B:
0: [-162    7  163  152  143  261  200 -231   -9 -267 -106  -35  171 -227
 -115 -141 -180 -267   52   14   26  179   61]
1: [ 208  -15 -188  -51 -321 -216  -19  207  208   37  128 -273 -316  188
   90  -42  179  -77  -82 -107  265  -60  -33]
2: [-216   32   56   11  105  125   55   76 -134  -77 -121 -210  105  -83
 -107  -97 -199  -63   83 -115   61  113   48]
3: [  71 -135 -151 -545 -103 -267 -110  613  294  284  253 -196 -324   -1
   94  119   88  -49  129  122  -58  -82   47]
4: [-200   80  -50  212  203   77   49   35 -419  -46  -50  130  176   47
  126  -89  -68  -75  -30  -37  -50  -28 -182]
5: [-103   88  -76  456   30   77  432  -87 -681  -12  -67  -91  -13  330
  -47 -164  -55  119 -181 -201  173  217 -244]
6: [ -97   39  -49  -67  -76  -28 -137  267   58 -100   95  -91  -31  108
   34 -108  -23 -166  -19 -169  201  -49    6]
7: [ 144   15   98  286    4  196  304 -261  181 -212 -144 -215  -55  139
   64  -42   26 -276  -90  -60   91  164   -7]
8: [  56  -67  -52 -126 -237 -102  122  159  147  -51  205 -141 -226  -31
 -104 -101   24 -132  -16   -5  215   92   35]
9: [ -30  -46   15  230  158  172  252 -269  -13 -187   57   89  -38  -27
   95 -180   56 -310  -49   51   18  121  -44]
10: [-144    4   64   94   39  116   65 -167   15 -277   62  158  141 -296
  -55 -183  -84 -308   19   72   74   43   14]
11: [ -48 -106   13 -226   67   37  168  203  120   69   88 -225 -172  -39
  -58  -29  -57 -110  101   35  -17  166   90]
12: [ -89  -72    2 -159  120   37   78  241   60    5  164    3  -95   42
   70  -48  -11 -205   41   35  -33   58    5]
13: [ 266   27 -166  136 -355 -233  -22  -17  159 -116  142  101 -132   -6
  186  -23  233 -219 -142   88  184 -197 -165]
14: [-251   24  -51  -65  125   11  -76  256 -222  -19   88   57   76  -11
   26 -118  -94  -92   45  -59   28  -22  -57]
15: [ -28  -49 -114 -207 -274 -149   63  379   34   44  211 -350 -304  151
 -183 -148  -28   30  -14 -210  351  131   72]
16: [ -68    5 -130   12   45 -110   10  143 -256   74   98  181   28  -75
  154  -17   42  -68    4  134  -92 -107 -184]
17: [ -25  -55  117    3   90  195  323    6   81  -57  -62 -333 -103   75
 -100  -41 -113 -139   29  -71   47  278   90]
18: [ -25 -117 -128 -277   40 -105    0  269  102  137  207  -34 -206  -91
   93  -38   70 -118   92  128  -64  -13    5]
19: [ 135    1  -54  222 -158   53  108 -163  256 -241   57 -176 -199  178
   78 -194  144 -302 -131 -163  312   63   19]
20: [  62   61  -18   37 -124 -122  114  116 -186   65 -106  -56   84 -109
   20  137  -60   25    4  121  -72  -55 -163]
21: [-228   84  -17  237 -243  -24   96 -123 -388 -334  154  193  166 -253
 -296 -330 -165  -96  -90  -88  385   68  -85]
22: [  84   15    3   93  150   69   99    8   60   31 -157 -117   10   84
  251  112   53 -167    9   62 -169  -31  -94]
23: [  13   19  -89 -150 -221 -256  -28  246 -138   66  100  117   54 -296
  -20   79  -37    2   45  202  -26 -142 -143]
24: [ -60 -160  -81 -604   -1 -272  116  587 -115  436  207  -78 -161 -341
  -94  204 -102  163  231  350 -301   34  -25]
25: [  46   -2   53  -15  -35   89 -117  -89  437 -253  -32  -80   34 -176
   84  -74   20 -388   45    8   79  -62  106]
26: [ -11   -2   -5  -17   38   12  112   60  -38   33  -96 -151   22 -108
   25   43  -68  -61   68   65  -78   36  -31]
27: [-282   52   60   96  215  189   73   52 -263 -100 -110  -87  170   -4
  -48 -128 -197  -90   48 -135   26  112   -8]
28: [-177   87   22   39    8   25   -2  163 -242  -75  -63  -25  170  -44
  -56  -40 -166  -49   20  -76   60   -6  -73]
29: [-138  133   48  544   78  177  273 -364 -484 -301 -110  227  273  -32
    5 -186  -84 -174 -148  -38   92   72 -225]
30: [ -21   38   26  225  151   93  190 -163 -204  -75 -116  111  150  -99
  138   11  -26 -158   -8  136 -159    7 -160]
31: [  51   53  -45   17  -55  -93  -20   30  -39   27 -143  -47  116 -234
   91  108  -27  -59   64  155 -123 -125 -106]
32: [  39   39  -75   66 -206 -166  274  198 -386  137  -21 -142  -48   52
  -90   68  -69  174  -60   17   68   68 -193]
33: [-138 -115 -105 -283   11 -118  136  329 -148  182  247  -57 -200 -114
  -96  -84  -48   22   93   90    2  114    1]
34: [  83   -3   76  148   46  141   43 -350  325 -278  -96   65  116 -324
  127  -56   41 -417   36  187  -64  -43   26]
35: [-108    2   70 -195   61   13  -74  198   87  -38  -15   19  144 -254
   17   63 -126 -179  125  127 -123  -61    7]
36: [ -60  -37  -34  -81   26  -65  -32   32   -1  -71  159  282   76 -351
   77  -49   17 -244   59  258 -105 -106  -84]
37: [-251  -38   21  -77   77   83  353  245 -418  128   -3 -357  -98   79
 -289 -109 -249  177   60 -157  103  342   24]
38: [-161   64  -98   61  108  -60  -48  188 -368   49   18  167  138  -14
  145  -16  -29  -39    4   35  -83 -127 -202]
39: [ -95  138  -15  378  149  138   46  -99 -290 -145 -184   25  195  179
  196  -72  -20 -149  -90 -133   19  -46 -182]
40: [  -9 -103   11 -361   24  -45  144  395  113  229   12 -353 -176  -34
  -57  131 -103   29  150   63 -111  138   71]
41: [-288   29  -35  -87   13  -14   71  351 -406   50   52 -137   32   41
 -180 -120 -214  100   42 -164  138  115  -45]
42: [-223   24   44   10  137  115  185   97 -321   33 -157 -230  110  -88
 -156  -47 -238   63   90  -67  -26  176  -10]
43: [-129   82   74  309 -204  126  241 -242 -204 -348  -55 -119  111 -130
 -314 -271 -192 -106  -84 -181  378  207    8]
44: [ -66    3  -14   70  220   74   89  -26 -120   27 -105   22  101 -113
  168   22  -20 -138   64  137 -213  -26 -101]
45: [ -10 -132 -102 -277 -239 -149   72  240  175  -27  376  -66 -305 -126
 -156 -189   41 -154   18   38  254   99   85]
46: [  11   53  -36  423  -89  111  292 -188 -180 -254   72  -35 -101  320
   17 -257   67 -198 -219 -223  342  154 -118]
47: [ -48   75  -51  288   65   49  312   91 -478   67  -93 -149  -22  362
   63  -17  -40   74 -122 -154   53  131 -219]
48: [ -61   12    6    2  262  131 -125   41  179  -57 -119  -33   92  -14
  281   12   27 -298   81   30 -172 -101   -4]
49: [  65   44   29  -67   13   58 -173  109  383  -90 -179 -258   49   -4
  177   80   -8 -259   71  -43  -25 -116   63]
50: [-248   34  -89    6   85  -64   94  238 -549  106   46   82   99  -63
  -40  -73 -137  101   30   12  -36   17 -171]
51: [-238  -24  -88  -95  155  -25  118  273 -410  157   83  -10  -10  -25
  -27  -75 -111   70   70   12  -65   76  -96]
52: [  -2   66 -134  -11  105 -116    3  344 -301  292 -178 -185   21  179
  231  190   -1  137   35   -1 -203 -116 -203]
53: [  32  -27 -103 -174   37  -83  -93  380  116  121   93  -93 -139  182
  236   61   92 -137   19   -6  -48 -100  -59]
54: [-142    9 -167 -150  -90 -127  -91  512 -153  106  176 -235 -203  338
   11 -126   -8   36  -24 -290  258    6  -36]
55: [ -52  -16   37    1   20   -5  239    2 -215   19  -15   58   90 -272
  -69   39 -118  -47   59  212 -139   75 -101]
56: [ 242   58  -23   79  -79  -33 -104  -26  368  -97 -151  -78   28    9
  312  144  147 -297  -21   85  -66 -210  -75]
57: [-301  -63  -19 -229  -12  -60  185  326 -387   75  225  -23  -39 -196
 -298 -151 -221   88   88   14   93  196   -2]
58: [  28  -44   -8 -138  -44  -33  -55  143  280 -110  167   59  -65  -90
  107  -39   58 -317   22   89   36  -57   22]
59: [ -91 -126 -115 -183  -74 -117  123  167  -50   -1  390  137 -217 -152
  -73 -205   48 -153   17  114  124   76  -14]
60: [  51  -16 -135   19 -292 -106   12  194  143 -162  312  -78 -289  274
    4 -234  138 -222 -156 -218  439   23  -18]
61: [ 188  -41  -65 -114 -190  -95   38  179  318   33   20 -341 -243  104
   66   44   91 -125   -1  -40  118   10   41]
62: [-148   20  -76  -21  141  -26  -51  148 -208   36   27  114  100  -98
  132  -28  -28 -100   53   75 -109  -93 -114]
63: [ 189  -29   30  -92 -174  -62   38   15  386 -103   22  -67  -63 -187
   65   78   54 -274   22  167   -1  -54   22]
64: [ 102   72   81  269   34  115  185 -230    8 -151 -236  -57  151  -83
  110   73  -33 -196  -28   86  -88    4 -102]
65: [ 201  118   20  301  -11   92 -104 -216  332 -250 -237  -48  127   79
  350   60  128 -390  -79  -15   -8 -195  -84]
66: [ 151  -33   44   49  -54   88  194 -100  309 -106  -72 -280 -133   27
   36    1   36 -233   -7    5   60  122   62]
67: [-100   13   55  -61  146  102  -43   51  100  -67 -105  -94  117 -170
   61    6  -99 -202  109   42  -97  -12   41]
68: [ -82   93    3  344 -125   23  125 -236 -270 -314   58  260  185 -163
  -55 -202  -39 -213 -120   18  202   -8 -164]
69: [ -28   73  101   80   73  185  -36   24  230 -189 -209 -268   94  114
   92   -1  -85 -257   15 -164   63   19   68]
70: [  22  -31   -6  107  -74   19  240  -37  -28 -138  158   42 -103   19
  -12 -123   35 -210  -82   33  130  108  -64]
71: [  70  -84   -3 -270 -106  -94  172  275  119  155   29 -294 -165  -96
  -80  110  -60    3   95  100  -45  104   39]

[ -67   28  -82  119   84  -65  193  -53 -217   67 -335 -300   90   48
 -106   93   95 -197  395  -19   77    9   51 -290  211 -107 -173] -> 44
[-251  197  233  160   18  -46  -91   15  153 -153  144  -17  -71  107
  189   34  387    9  149  128 -156  139 -114  -10   98  -67  157] -> 49
[-425   63  102   82  -44   31 -109  -62  201 -127  294  242  -74  141
  192  -81  472  186   77 -289 -325  229 -203   65  131 -164  110] -> 4
[  26  114   39  163  -18 -103   -6  -18  -47  -98 -155 -206   38  -34
   65   95  160  -88  316   88   13   57   37 -182  211  -60  -19] -> 67
[-253  137   55  111  -85  -79 -133    0  311 -285  284   49  -36  -22
  401 -119  219   38  267  -77 -155  438    8  -47  152 -188  235] -> 35
[ 159  337   78   36  187  303 -149  181  -93  -64  176  206  -40 -157
  164  122  -61  -51 -145 -100  -42 -520  -34  174   82   21  340] -> 19
[ 122  -34  -15  -90 -314  -87   41  197  -29   91 -189 -389  100 -254
   30  302 -100  -98   75   76  313  -85  279  -20   50  103 -168] -> 20
[ 136  222  259 -125  -17   98 -136  323   97   60  104 -144   33 -279
   82  259  -55 -101 -344  170  218 -382  162  134  -82  106  136] -> 13
[-262  238   69   11  221  229  -24  -75 -148   -8   77  424 -135   14
 -118 -100   67   16 -279 -225 -322 -226 -214   -6  -78  -64  240] -> 46
[-369   79  180   16 -142  286  -34  180    4  120  308  233 -135  221
  149  269  493  207 -120 -203 -159 -376 -269  481   36  115   79] -> 54
[  -7   -9 -162  -46  -58 -106  152    2  -82   20 -268 -291  109 -209
  -36   18 -218 -218  224  -86  180  180  251 -305   76 -121 -122] -> 55
[ 197  167 -209  242   18  122  170  -27 -469  -21 -352 -122  -22   13
    5  222 -125 -190  510   38   63 -355   -5  -62  267   93   39] -> 12
[ 182  265 -186  126   85  189  -14   -5 -239 -161  -74  159  -49 -180
  143   12 -289 -136  206 -112  -61 -231   40  -37  153   -9  297] -> 7
[  56  133 -319  138  126  150  241 -101 -454    0 -338  -21    2  -27
  -55   36 -278 -243  423 -171    7 -195   35 -196  196  -55   48] -> 17
[ -81  301  263  182  127   -5 -191   31  141 -207  164   54  -60   13
  196    8  313   -1   65  155 -166    3 -108  -30  119  -73  260] -> 65
[  14  122 -215   88 -140  123   96   17 -208  -80  -90   34  -62  -89
  155   91 -210  -94  294 -104   11  -84   62   31  119   48  150] -> 11
[-326  -31 -126   19  -48  156  256  -68 -343  211 -216   68  -63  165
 -217  127  137  -23  102 -251 -105 -203 -151   13   39   25 -150] -> 47
[ -80  126  187 -159  159  -58 -152   35  162   14   19   24   87 -278
 -155 -110   37  -38 -423 -143  -55   29  104 -267  -76 -192    8] -> 43
[-255   53   15   27 -194   68  227  124 -162  123 -115 -179  -94  100
   39  263   35 -130  165  154  129 -113    8  136  -45  147   -6] -> 3
[-290  109   12    6 -157   81   19   54   62  -74  153  114 -118    7
  195   35   58    5   42  -64  -92  104  -22  117  -29    3  181] -> 18
[  13    7 -172  -50 -239   16  197  113 -192   81 -242 -251    9 -168
   17  207 -290 -190  184   29  236  -68  224  -31    3   99  -48] -> 71
[-319  109  167 -156 -322  192 -145  198  179    6  385  338 -184 -101
  177  130   99  203 -465 -133 -137 -139  -73  413 -223  158  247] -> 15
[-111  149   95   29   14 -109  -80   27  197 -166   62  -97   28 -149
  158  -80   48  -96   72   31  -23  283  114 -208   51 -162  127] -> 36
[-218  142  -71  142 -163   91  -35  -19   35 -208  184  194 -131   44
  326   -5   98   58  287 -126 -188  143  -81  126  126  -23  266] -> 22
[ -18   33   83   68 -278   14 -110  136   66  -32   97  -84   -1  -32
  205  259  306  140  149  -63   19 -116  -12  188  191   80  -28] -> 38
[-147 -143  -11   30 -387    4  215  138 -232  257 -260 -357   10  132
  -74  465  293   11  281   32  207 -248    0  174  127  207 -347] -> 52
[  65  252   54   76  147   -3 -243   25  222 -282  209  100   44 -226
  291 -150   23  -28   75 -134 -119  154   80 -163  183 -227  287] -> 10
[  79  -84 -111  -65 -228   57  217  -27 -562  349 -596 -128    1 -117
 -538  355 -108  -38 -143  -65  103 -532   24  -71  -47  255 -373] -> 5
[ -39   66  -74   84   -1 -101   96  -94 -143  -34 -275 -156   33  -79
  -83   11  -20 -142  238  -12   -1  106   73 -295  118  -86  -67] -> 30
[ -68  -58 -101    2 -234  -37   27   25  -36   21  -97 -117   51  -94
   46  121   85   31  184 -203   33   49   91  -47  146  -28 -135] -> 42
[  38  307  102   83  109  -71 -275   15  314 -381  250   91    1 -274
  362 -211  -44  -58   58    4 -130  312  122 -192  104 -212  399] -> 34
[  49  184   58  298  -42  -30  -44  -48 -141 -155 -127  -90  -49   80
  131  167  274  -12  434  150  -95  -90 -102  -34  279   42   70] -> 48
